Each row has a class, written as a number after it.
[  65  -22    2  493   69  -29  118 -111 -247 -335  146  332 -148  -42
  124  114 -170  -78  155  -77  -24 -167 -281  298  -18 -144  125  257
  172 -376 -107   83  296  -49  -51]	4
[  78 -125  -51  503  231   47   78   32 -252 -281  112  250 -405  -30
   79   34 -240  -92   74  -69   41 -214 -174  281   73  -60  352  300
  292 -429 -106  190  365 -108  -95]	5
[  95 -114 -149  450  139    2   64   32 -183 -274   40  211 -431    3
  137  133 -229 -168  133 -249  -34 -207 -185  216   56  -49  375  238
  240 -456  -92  154  294  -41  -64]	5
[  65   -2  -54  425   83  -28  102  -36 -249 -287  135  351 -243  -42
  151  110 -179 -150  121  -67  -28 -254 -284  244  -24 -115  245  276
  192 -398 -150   73  288  -24  -81]	4
[  56  -19  -12  444   42   -8   46  -28 -235 -205   25  330 -369 -105
   90   90 -258 -172  160 -139  -49 -122 -223  293   13 -112  210  212
  132 -365 -108  158  230  -33  -61]	2
[-287  -90  252  324   81  200  231  449 -450  397  123  242  100  148
  350 -380   74 -126  -22  103    2 -287  237  294 -336  203  268  -35
  494  -68 -731  134  624 -173  -14]	0
[ -51 -434  198 -177 -135 -312    2  656 -297  455 -127 -186   40   39
  -60  305  465  199 -339  -43  -75  194  496  -94  176  327  172  -13
   86  439  -29  147 -204 -251  242]	5
[  82  -48   20  375   53  -86  107  -75 -111 -308   49  372 -264 -110
  126  170 -270 -130  203 -146  -62 -132 -219  237   49  -88  178  266
  146 -297  -90   74  243  -78 -112]	4
[ 238  101  482  145 -121 -223  -85  -26  202 -378  183  107  339 -406
 -313 -121 -105  311 -189  195  129  340 -213 -148   18 -339 -694  103
   64   31   96 -181  180  126  -60]	7
[ 100 -316 -301   60  185  358 -115 -285   -7  241   73   -7 -360  -29
  242 -109 -255  388   47 -337 -302 -117  427 -426  108  377  -29 -770
  -17 -332  249  -74   22  358  224]	0
[ 281  182  344   43 -232 -212 -167  -49  412 -742  332   75  340 -282
 -331  -74  -17   37   74   41  161  427 -336   48  -86 -413 -704  350
 -119  170  -17 -179  216   43 -131]	0
[  75  -38  -18  586   84  -81   11   16 -290 -206  123  262 -461  -35
  129  140 -259 -101  124 -106   27 -165 -191  358  -88  -81  268  240
  227 -295  -66  156  348  -52  -46]	3
[ -89 -215   62  518   -7  371  -45  141  827  194 -154  351 -166   41
 -379 -421 -794 -490   95  219  307 -125  410    1   12    2  282  -39
  -11   41  121 -230  783  -38  -53]	2
[  90  125 -119  395  144  -80  -30  -25 -245 -185  142  280 -344 -111
   73  153 -187  -32  118  -93  -97 -232 -290  219  -53 -103  198  196
  202 -401  -55  109  283  -81  -57]	3
[ 351  -41  327  -74 -143 -261 -241  -95  373 -570  147   13  169 -384
 -327 -176 -454  272    6 -123  318  300 -121  -67  117 -102 -515  152
 -241  176  310 -155  -64  276  -75]	1
[  70  -39    5  470  143  -36   74   94 -282 -157   61  259 -390   63
   80   71 -231  -11   74   28  -66 -344 -172  332   -9 -155  331  300
  239 -339 -127  156  269  -45  -50]	6
[ 107  -60   -4  547   33   97  102  -87 -340 -246  164  284 -420   25
   86  180 -152 -131   70    2   73 -190 -257  408 -100 -200  209  177
  256 -325  -44   80  308   27  -31]	0
[ 159  260  233   83 -110 -136 -232 -181  279 -488  390  127  450 -304
  -84 -155 -192  -67  102  103  163  139 -399 -130  -47 -530 -742  168
 -160   50  -38 -244  281   30 -276]	4
[ 110   18  -20  447  118   11   76  -15 -143 -261   75  292 -322   26
   31  112 -292  -50  154 -150  -43 -133 -252  340   21 -119  222  179
  295 -434  -59   73  304   41  -11]	0
[ -29 -247 -194  161  338  168  -60  171   26  147  -54  209 -423 -290
  148 -348 -632 -146   47 -185  -89 -587   37   36  263  -96  601  137
   77 -405  104  295  373 -566 -503]	6
[  65  -28  -19  452  196  -33   22  -24 -136 -252   86  243 -181 -114
   87   88 -234  -37  160 -168   62 -225 -283  260   22  -76  211  256
  263 -399  -51  133  293  -71 -152]	5
[ 166 -504  406  321  449  -25  533  -87   31  151 -384 -172  264  625
   42 -620  207   85 -486  186 -116  182  167 -336  101  266  -20 -141
  634 -319  -47   28  473  279  788]	2
[  65  -69   41  464   81  -51  128  -33 -139 -284   72  290 -211  -40
  110  195 -136 -104  132 -180  -14 -187 -272  233  -95 -161  259  282
  216 -319 -124   95  169  -44  -44]	7
[  85  -37  -13  458  122  -31  138   10 -194 -330  116  375 -315  -56
   98  138 -284 -137  181  -93  -44 -200 -233  286   35 -138  270  284
  195 -362 -144   84  303  -17  -61]	4
[ -14   95 -525  163  278  509 -172  300 -717  195  219 -507 -379  532
  114 -314 -187  206 -385 -192  244  166  -11  -15  342  -93   49  -22
  347 -418  103   22  489  240  332]	4
[ 372  197 -117 -119   37  237 -201  132 -149  360   63 -332 -737 -250
 -290 -285 -382  323 -328  199   15  267  391  -94  416   19   48  179
 -221   46   41 -411  -69 -356  108]	2
[ 152 -105  302  124   57 -103 -258   37  462 -283  173   16  453  -20
 -321 -200 -229  170   56  -39  283  200 -129   -7  121 -200 -453  244
   48  156  154 -140  205   25 -136]	0
[  79  -74   61  488   31  -39  104  -41 -380 -307  164  217 -311  -31
  152  127  -98  -17  117 -136   49  -28 -240  253  -39 -121  134  217
  228 -285 -122  143  249  -14  -24]	7
[  67   81  382  -42 -348 -164 -211 -166  239 -442  126   23  392 -212
 -218 -207 -383   60  -68  127  271  393 -203   20  102 -271 -768  -43
 -102   69  262  -65  210  213 -102]	1
[  -4 -141  255  294  -92 -168 -575   83  405  466  148  134  639 -247
  -91 -599 -570   32  151  325 -280 -415   48 -384  164 -118 -361 -208
 -210 -215  155 -327  268 -335 -375]	6
[ 169 -278  119  484 -109  137  228 -315  172    9 -465  211 -248   18
  248 -115 -499 -116 -534   87 -355 -332  222 -118   43  -57  304 -353
   53 -528  251   38  293 -169  220]	0
[ -29 -536 -113  328 -211   98 -129  172  636  -47 -159 -260  -76   82
 -164 -361 -233 -248  125 -300   84  199  429 -139   96  141  200 -276
 -295  -54  381  -96 -111  280   38]	2
[  61   65    2  380   96  -47   -6  -47 -173 -224   96  303 -175 -134
  102   95 -315 -119  169  -99  -20 -252 -330  236  -64 -114  180  219
  205 -350  -61   85  326  -95 -106]	3
[-130  -92 -258 -494  -73  189 -445  -31  489  472 -156  -98  233  116
  133 -160 -444 -303   59 -361   18  216  168 -647  326  128   -2 -122
  113  -46  397 -246   34 -127 -371]	6
[ 318   97  286   28 -143 -190 -257   12   57 -370  311   32  251 -409
 -248 -144   67  403 -161  143   10  186 -201 -156   15 -237 -675   27
  -51  -11   71 -169   53  130 -107]	0
[  49 -100  -25  516  188  -41  156   22 -360 -245  130  274 -350   76
  190   12 -190 -166  119  -43   11 -244 -209  303   35 -124  321  272
  207 -349 -161  178  348  -82  -58]	4
[  13 -354  -93 -138  454  272   61  542  163  357  -82 -517 -201  383
 -190 -507  244  292   -7 -210 -249  181  536  -16  188  436  236  212
  169  124 -375 -199  -85 -223  494]	6
[ 156   44  -14  428   94  -43   81  -74 -237 -319  143  300 -413  -49
   73  155 -216  -43   69  -13    8 -159 -205  315  -68  -71  261  242
  260 -331  -53  100  228   48   30]	1
[ 244  286  269 -168  -35 -303 -173  117  292 -681  262   52  406 -405
 -236   38   34  146  -66  -98   81  388 -412 -153  -24 -212 -590  274
   43   20  -65 -131  124  166   37]	5
[  64   71  -47  401   80   -9   47  -17 -273 -296   97  300 -349    9
  127  126 -247  -92  131 -103   37 -174 -235  334   -5  -71  246  174
  308 -357 -140  118  273   44   -7]	1
[ 221  -89   32  394 -125  216 -249  373 -280   88  178 -139 -126  -11
  236 -308 -209 -415 -356  -46  502  189 -104 -360 -245    8  291  305
  329   81  168 -247  574   75  -21]	7
[ -72    2 -280  -90  162   64 -269  224   45  115   44 -208 -259  103
  157 -176 -247  -33   56 -494  122   26  -90   13  277   91   64   37
  269 -308 -187  -74  136   44 -124]	5
[  51  -68  -45  567  226    8   62   68 -254 -239   70  240 -395   94
  143  111 -263 -153  139 -154   87 -277 -260  338  -66 -108  360  226
  332 -326 -127  143  347   59    8]	3
[ 101   20   -8  505   76 -120   11   19 -205 -196  114  337 -310 -136
   61  148 -228  -88   98  -72  -40 -230 -261  260  -36 -164  225  247
  286 -401  -90   95  333 -117 -156]	3
[ 102 -324 -142  649  357  402  -17  132  303  645 -129  210  -47  336
  328 -147 -257 -174 -239  -75 -111 -388  476 -673  -24  135  645 -141
  701 -314 -110 -334  667 -170   68]	7
[  64  -26    2  458  177  -18   -1   50 -238 -153  142  261 -365  -70
   98   29 -292 -141  200  -94   65 -154 -219  290   18 -132  271  289
  170 -283  -87  171  239    4 -123]	2
[  97 -519  271  399  546  296   16  289  276  391 -253 -183   80  138
   58 -820 -360  161 -465 -188  452  243  633 -366  277  163  237 -304
  570   57  167 -121  340 -101  -85]	0
[ 107   11  -45  475  106  -60   61   26 -158 -273   76  276 -230 -102
   65  157 -103   -8  140 -207 -136 -164 -302  174  -55 -101  276  278
  254 -467 -100   65  147  -44  -34]	7
[-297  -98   36  -10 -571  -36 -454  226  480  521  192   50  262  131
 -159  120 -561 -376  260  -77  454   47  129   56   34 -251 -342  -67
 -115  283  127 -253  330  292 -379]	2
[ 258  -58  270   22  -63 -309 -189 -119  166 -605  223  -48  152 -247
 -138  -86 -144   63   -4 -155  333  384 -264 -154   67 -325 -605   13
 -108  182  241  -39   41  270 -127]	3
[ 367  190  411  -65 -195 -260 -172  -33  392 -715  244  126  632 -429
 -238  -38 -117  249   -6 -138  210  335 -347 -390 -101 -288 -686  211
  -59  136   21 -291   98  330  -64]	7
[ 195    7  425    5 -113 -154 -129  -31   -1 -418  451  -22  307 -223
 -226  -91    2  110  -27   97  360  437 -282   59 -130 -360 -765  150
  -25  302  122 -102  167  251  -59]	0
[  91   14   -3  354   69  -92   -6  -21 -103 -256  131  310 -257  -42
   48  161 -220  -91  127 -100   -3 -136 -193  269   -4 -138  158  239
  241 -269  -80   96  226  -55  -77]	1
[ 113 -332  182  -66  -55   91  244  -10  600 -233 -334  -72  504   -9
 -169 -115    7 -224   12  -75   87  -20   66 -283  117    4   37  -69
 -112  193  160 -290    2  -53  168]	4
[ 252 -178   87  430  107  -59  125  195 -128   86 -116 -388 -336  344
  106 -257  212  -22 -466   38 -272  696  398 -406  256  -28 -102 -330
  460 -279  -47 -251  176  111  503]	5
[ 264 -716  345   16 -399  -84  166  553   -4  444 -359 -133   52  -22
    7  -22   90  285 -483  -19   76  -31  560 -315  -57  556  376  316
  381  323  185   -2  454  -17  192]	6
[ -28 -273 -282  -80  -64   13  -99  281  297   37   57 -218 -659  175
  -32 -177 -225 -408  224 -178 -605   76  483   79  293 -103  309  130
 -549   20 -259   -6  -81 -742   83]	6
[  88   -1  -99  496   47    4  109   16 -196 -328  119  339 -315  -94
   85  169 -187 -110  178 -109 -138 -233 -244  306  -16 -117  261  261
  149 -436 -160   34  266  -48  -10]	4
[ 132   42  -38  402  -17  -12   96  -49 -259 -323  157  349 -337  -50
   61  191 -272 -167   64  -19  -39 -183 -249  295  -73 -173  225  260
  231 -374  -48  127  377  -25   19]	1
[ 334  281  276  -79 -135 -336 -317   38  227 -294  311   11  287 -361
 -273  -61    1  234 -148   70  252  245 -313 -197  -29 -347 -708  323
  -90  218   19 -193  199  137 -111]	2
[  61  -33  -27  484  156   59   38   28 -157 -270  147  238 -311   -8
   37  112 -233  -67  210 -105   72 -174 -253  244   17 -145  284  308
  226 -281  -88   89  279  -64  -90]	7
[-108 -334  158   69 -855  -42 -344   38   27  123   65 -114  372 -263
 -127 -152 -185 -309  289    7 -134  -85  -10  132  150 -424 -616   16
 -687   93    1  -90  -11 -424 -483]	2
[ 194 -173  139  136 -550  340 -128   -8  -13 -160  150  -97  185 -444
 -102 -328 -631  -83  149  -15  217   99  -52 -139  141 -354 -497  -43
 -166   19  305 -190  810 -167 -319]	6
[ 237  116  161  397 -258   23  202   25  -41  255 -483  172  119   28
  134  173  -13   -8 -645 -105 -251  -83  -34 -213 -271   44 -140 -272
  475 -299 -169 -383  659   20  741]	3
[ -13  -82  138  442  899 -232 -146  395  604  -42  122  347  -34  112
 -305 -773 -445  -96 -115  132 -103 -120  279 -118  286 -109  345  140
  246 -272 -313   56  347 -505 -104]	3
[ 331  235  242  103   10  -59 -162    8   20 -403  244  -28  222  -49
 -169  -88 -128  162 -112   16  216  242 -383  -66  -51 -249 -524  119
  130   29   10 -295  278  329  234]	0
